Below is a small trained network, with its code and all its weights. Each question gives an input and a target symbol and asks what happens when units are switched off, that is, made to give their printed mean instead of their output.

import numpy as np


def w(rows, s, z=0):
    codes = np.array(rows[::2]) - 128.0
    scale = np.full(codes.shape[1], s)
    scale[-1] = z or s
    return codes * scale


def f(y):
    return np.maximum(y, 0)


def softmax(a):
    e = np.exp(a - a.max(-1, keepdims=True))
    return e / e.sum(-1, keepdims=True)


def log_softmax(a):
    a = a - a.max(-1, keepdims=True)
    return a - np.log(np.exp(a).sum(-1, keepdims=True))


def net(x, mask):
    ids = ['ΔΞΣαβγεθλμπψω'.index(c) for c in x.split()]
    T = len(ids)
    res = E[ids] + P[:T]
    u = 0
    for l in range(2):
        r = res
        for j in range(2):
            rows = slice(2 * j, 2 * j + 2)
            q, k, v = (r @ M[l][rows].T for M in (Q, K, V))
            z = softmax(np.where(np.tri(T) > 0, q @ k.T / 2**0.5, -1e9)) @ v
            o = O[l][rows]
            res = res + np.where(mask[u + j], z, o[:, -1]) @ o[:, :-1]
        u += 2
        y = f(res @ A[l][:, :-1].T + A[l][:, -1])
        res = res + np.where(mask[u : u + 12], y, B[l][:, -1]) @ B[l][:, :-1]
        u += 12
    return log_softmax(res[-1] @ U[:, :-1].T + U[:, -1])


Q, K, V, O, A, B = {}, {}, {}, {}, {}, {}
E = w([
[102,207,117],'Δ',
[153,201,140],'Ξ',
[86,137,189],'Σ',
[144,161,147],'α',
[206,200,224],'β',
[198,78,135],'γ',
[105,68,100],'ε',
[215,112,179],'θ',
[4,114,245],'λ',
[91,140,102],'μ',
[146,194,1],'π',
[149,34,170],'ψ',
[127,7,120],'ω',
],0.018)
P = w([
[80,135,254],'0',
[78,164,234],'1',
[81,171,227],'2',
[87,176,218],'3',
[94,181,202],'4',
[94,175,208],'5',
[106,175,184],'6',
[113,184,195],'7',
[121,176,181],'8',
[127,180,176],'9',
],0.0023)
Q[0] = w([
[135,98,181],'L0H1',
[193,173,114],'L0H1',
[245,78,162],'L0H2',
[169,222,32],'L0H2',
],0.011)
K[0] = w([
[40,95,90],'L0H1',
[37,241,253],'L0H1',
[82,191,137],'L0H2',
[158,237,218],'L0H2',
],0.008)
V[0] = w([
[102,83,127],'L0H1',
[93,254,206],'L0H1',
[75,216,175],'L0H2',
[172,38,98],'L0H2',
],0.0083)
O[0] = w([
[98,255,167,254],'L0H1',
[136,213,147,117],'L0H1',
[73,66,103,108],'L0H2',
[88,115,116,201],'L0H2',
],0.0076,0.0008)
A[0] = w([
[151,151,246,169],'L0N1',
[178,87,93,128],'L0N2',
[179,131,164,165],'L0N3',
[74,125,150,222],'L0N4',
[189,86,89,99],'L0N5',
[113,148,26,46],'L0N6',
[102,139,65,52],'L0N7',
[121,123,216,117],'L0N8',
[32,85,148,163],'L0N9',
[116,44,98,218],'L0N10',
[87,34,214,131],'L0N11',
[127,82,108,255],'L0N12',
],0.012,0.0051)
B[0] = w([
[160,64,12,243],'L0N1',
[133,73,155,171],'L0N2',
[208,139,68,188],'L0N3',
[37,169,153,231],'L0N4',
[101,94,123,163],'L0N5',
[117,23,140,164],'L0N6',
[132,81,121,148],'L0N7',
[151,34,73,193],'L0N8',
[79,97,167,242],'L0N9',
[128,239,169,239],'L0N10',
[120,77,255,255],'L0N11',
[142,203,192,238],'L0N12',
],0.008,0.0062)
Q[1] = w([
[193,141,112],'L1H1',
[6,211,200],'L1H1',
[153,172,180],'L1H2',
[154,179,93],'L1H2',
],0.011)
K[1] = w([
[172,143,95],'L1H1',
[3,163,146],'L1H1',
[30,122,186],'L1H2',
[97,86,121],'L1H2',
],0.011)
V[1] = w([
[176,167,132],'L1H1',
[163,187,161],'L1H1',
[98,79,112],'L1H2',
[3,114,64],'L1H2',
],0.011)
O[1] = w([
[122,73,160,2],'L1H1',
[133,96,149,72],'L1H1',
[87,2,98,165],'L1H2',
[126,124,132,97],'L1H2',
],0.0071,0.0049)
A[1] = w([
[174,232,23,135],'L1N1',
[45,127,138,94],'L1N2',
[145,80,223,1],'L1N3',
[104,238,175,129],'L1N4',
[87,96,166,143],'L1N5',
[250,63,189,51],'L1N6',
[97,186,96,134],'L1N7',
[173,106,3,181],'L1N8',
[178,158,122,209],'L1N9',
[198,187,122,229],'L1N10',
[156,166,187,176],'L1N11',
[71,208,154,187],'L1N12',
],0.013,0.0073)
B[1] = w([
[183,154,251,181],'L1N1',
[149,160,137,205],'L1N2',
[136,75,148,213],'L1N3',
[101,139,91,234],'L1N4',
[116,136,153,209],'L1N5',
[148,101,92,230],'L1N6',
[143,60,85,176],'L1N7',
[61,94,149,218],'L1N8',
[182,136,134,163],'L1N9',
[153,181,141,173],'L1N10',
[76,168,127,200],'L1N11',
[153,135,91,254],'L1N12',
],0.015,0.013)
U = w([
[44,243,196,69],'Δ',
[190,106,202,57],'Ξ',
[122,134,176,144],'Σ',
[164,200,242,48],'α',
[145,159,200,147],'β',
[104,37,179,55],'γ',
[43,140,255,23],'ε',
[123,120,154,250],'θ',
[108,149,21,151],'λ',
[214,223,133,118],'μ',
[215,119,112,161],'π',
[37,58,100,83],'ψ',
[151,40,57,74],'ω',
],0.0093,0.017)

Each question gives the input, a string of symbols that net reads in full, and the target symbol t.
The units are the heads (2 rows each of Q, K, V and O) and the neurons (one row each of A and B). Each row of codes is followed by its name. A weight is (code - 128) times the scale printed after its matrix; where a second scale follows, it is the last column's (O, A, B and U).
mask holds one flag per unit, layer by layer, with each layer's heads first. A switched-off unit (its flag False) gives its mean, the last column of its rows in O or B, instead of its output. The means were averaged over made-up inputs and are rounded, as every weight is.
A unit's drop is (log p(t) with every unit on - log p(t) with that unit switched off) / (log p(t) with every unit on - log p(t) with every unit switched off).
The circuit of an input: a set's keep is (log p(t) with only the set's units on - log p(t) with every unit switched off) / (log p(t) with every unit on - log p(t) with every unit switched off). Starting from the 12 units with the biggest drops (on a tie, the unit counted first), units are removed one at a time, each time the one whose removal leaves the highest keep (on an exact tie, the one counted first), for as long as the keep stays at least 0.8.
circuit, biggest first: the units of the circuit, biggest drop first
unit that matters most: the unit with the biggest drop
k most important neurons: the k neurons with the biggest drops, biggest first
k most important neurons of layer l: the k neurons of layer l with the biggest drops, biggest first
heads that matter: for each layer, one digit per head in row order, 1 if its drop is at least 0.15 and else 0, layers parted by /
drop when u is switched off: that unit's drop, to one decimal
input ω ε π γ γ π ω π, target ψ: circuit, biggest first	L0N6, L1N8, L0N11
input ω π ε λ μ π Ξ, target ψ: 2 most important neurons of layer 0	L0N8, L0N1
input μ ω μ π μ β ψ Δ, target μ: heads that matter	10 / 00
input ψ Δ μ β θ, target ω: unit that matters most	L1H1
input μ ω π, target ψ: 2 most important neurons of layer 0	L0N6, L0N10
input λ π ψ π μ β, target α: circuit, biggest first	L1N1, L0H1, L0N3
input μ ε α Ξ, target α: circuit, biggest first	L1N1, L0N11, L0N9
input β μ ψ ψ λ γ β, target α: 4 most important neurons	L0N1, L1N1, L1N10, L0N11
input Δ ε γ λ Ξ, target ψ: heads that matter	00 / 01
input Ξ π β μ Ξ, target α: circuit, biggest first	L1N1, L0N11, L0H1
input θ γ ω λ μ, target μ: 2 most important neurons of layer 0	L0N10, L0N12
input ε μ μ μ ε ε μ Δ μ θ, target ω: 2 most important neurons	L1N6, L1N8
input Δ ε μ λ ψ ω, target Δ: 2 most important neurons	L0N1, L0N8
input α ψ ψ λ μ γ, target ω: unit that matters most	L0H2
input μ μ μ μ Ξ γ θ γ, target π: 2 most important neurons	L1N6, L0N4
input γ ε ψ Δ ω γ, target π: 4 most important neurons of layer 0	L0N4, L0N3, L0N10, L0N9
input μ Ξ μ ε λ π θ, target Ξ: 3 most important neurons of layer 1	L1N1, L1N8, L1N9
input μ Ξ μ, target λ: 2 most important neurons of layer 0	L0N1, L0N11
input μ ψ ε ε μ μ π ε λ μ, target μ: 2 most important neurons	L1N1, L0N1
input ω μ μ γ γ ε, target Δ: unit that matters most	L0N10
input μ θ θ ε Δ λ ε μ ε γ, target ω: 3 most important neurons of layer 0	L0N9, L0N3, L0N4
input β μ α λ Δ ε, target λ: 2 most important neurons	L1N1, L0N8
input ε π π μ ω, target ε: drop when L0H1 is switched off	0.1
input ψ μ λ μ π γ θ, target Ξ: drop when L0N11 is switched off	0.6
input μ β ω ψ λ μ ε, target λ: drop when L1H2 is switched off	0.7
